Below are the code and all the weights of a small trained network. Each question names an input and a class and asks about switching units off, where a switched-off unit gives its printed mean instead of its output.

import numpy as np


def w(rows, s, z=0):
    codes = np.array(rows[::2]) - 128.0
    scale = np.full(codes.shape[1], s)
    scale[-1] = z or s
    return codes * scale


def norm(h):
    return h / np.sqrt((h * h).mean(-1, keepdims=True) + 1e-5)


def f(y):
    return np.maximum(y, 0)


def log_softmax(a):
    a = a - a.max(-1, keepdims=True)
    return a - np.log(np.exp(a).sum(-1, keepdims=True))


def net(x, mask):
    res = np.array(x, float).reshape(1, 2) / 4 @ E
    u = 0
    for l in range(3):
        y = f(norm(res) @ A[l][:, :-1].T + A[l][:, -1])
        res = res + np.where(mask[u : u + 3], y, B[l][:, -1]) @ B[l][:, :-1]
        u += 3
    return log_softmax(norm(res)[-1] @ U[:, :-1].T + U[:, -1])


A, B = {}, {}
E = w([
[2,46,140,83,133,63,6,45],'x0',
[92,194,84,160,123,88,147,159],'x1',
],0.0057)
A[0] = w([
[175,187,123,112,92,184,173,118,52],'0.n1',
[211,55,222,112,210,159,77,117,2],'0.n2',
[228,14,252,150,138,253,112,17,19],'0.n3',
],0.0048,0.0041)
B[0] = w([
[2,99,136,106,133,117,46,112,197],'0.n1',
[116,223,56,49,241,96,179,75,184],'0.n2',
[156,242,59,59,169,32,235,230,253],'0.n3',
],0.0081,0.004)
A[1] = w([
[93,151,127,70,148,127,121,136,102],'1.n1',
[138,85,157,83,200,101,123,75,30],'1.n2',
[139,2,160,142,124,139,57,40,1],'1.n3',
],0.007,0.0039)
B[1] = w([
[164,152,142,158,222,157,215,84,251],'1.n1',
[51,116,109,93,82,113,76,33,193],'1.n2',
[230,39,144,130,2,205,174,88,216],'1.n3',
],0.0083,0.0031)
A[2] = w([
[245,148,201,89,103,207,153,254,5],'2.n1',
[151,125,171,152,190,168,199,100,251],'2.n2',
[245,73,168,216,68,213,120,117,19],'2.n3',
],0.0066,0.0014)
B[2] = w([
[96,54,115,2,20,157,39,34,253],'2.n1',
[194,74,157,244,179,53,140,78,235],'2.n2',
[237,207,159,157,223,31,110,158,191],'2.n3',
],0.008,0.0045)
U = w([
[119,44,157,87,35,181,98,50,253],'0',
[44,254,51,78,179,78,170,181,220],'1',
[193,154,181,229,222,74,179,152,149],'2',
[57,116,179,64,180,229,38,233,2],'3',
],0.0079,0.0051)

Each question gives the input, the list of numbers given to net, and the class t.
The units are the neurons (one row each of A and B). Each row of codes is followed by its name. A weight is (code - 128) times the scale printed after its matrix; where a second scale follows, it is the last column's (A, B and U).
mask holds one flag per neuron, layer by layer. A switched-off neuron (its flag False) gives its mean, the last column of its row in B, instead of its output. The means were averaged over made-up inputs and are rounded, as every weight is.
A unit's drop is (log p(t) with every unit on - log p(t) with that unit switched off) / (log p(t) with every unit on - log p(t) with every unit switched off).
The circuit of an input: a set's keep is (log p(t) with only the set's units on - log p(t) with every unit switched off) / (log p(t) with every unit on - log p(t) with every unit switched off). Starting from all 9 units, units are removed one at a time, each time the one whose removal leaves the highest keep (on an exact tie, the one counted first), for as long as the keep stays at least 0.8.
circuit, biggest first: the units of the circuit, biggest drop first
most important unit: the unit with the biggest drop
top k neurons: the k neurons with the biggest drops, biggest first
top k neurons in layer l: the k neurons of layer l with the biggest drops, biggest first
drop when u is switched off: that unit's drop, to one decimal
input [0,0], class 2: top 3 neurons -> [2.n1 1.n2 1.n3]
input [-6,3], class 0: most important unit -> 2.n1
input [7,-8], class 1: circuit, biggest first -> [0.n3 2.n1]
input [1,-1], class 2: top 2 neurons in layer 1 -> [1.n1 1.n2]
input [-8,5], class 0: circuit, biggest first -> [2.n1 0.n3]
input [2,-1], class 2: top 2 neurons -> [1.n1 2.n1]
input [3,1], class 2: top 3 neurons -> [1.n3 2.n3 0.n2]
input [2,-2], class 2: top 3 neurons -> [1.n1 2.n2 2.n1]
input [3,-1], class 2: top 2 neurons in layer 2 -> [2.n3 2.n1]
input [2,3], class 2: top 2 neurons -> [2.n1 1.n2]
input [1,0], class 2: top 2 neurons -> [1.n3 2.n3]
input [5,-6], class 1: top 3 neurons -> [0.n3 1.n2 2.n1]
input [3,-3], class 2: top 2 neurons -> [1.n1 2.n1]
input [-4,-2], class 0: most important unit -> 2.n1
input [-4,-5], class 1: top 2 neurons -> [0.n3 1.n3]
input [-4,2], class 0: top 3 neurons -> [0.n2 0.n3 1.n2]
input [-1,3], class 2: top 3 neurons -> [2.n1 1.n2 0.n3]
input [4,-6], class 1: drop when 0.n3 is switched off -> 0.2
input [-1,-8], class 1: drop when 0.n3 is switched off -> 0.2
input [-3,-7], class 1: drop when 0.n3 is switched off -> 0.6
input [2,-3], class 2: most important unit -> 1.n1
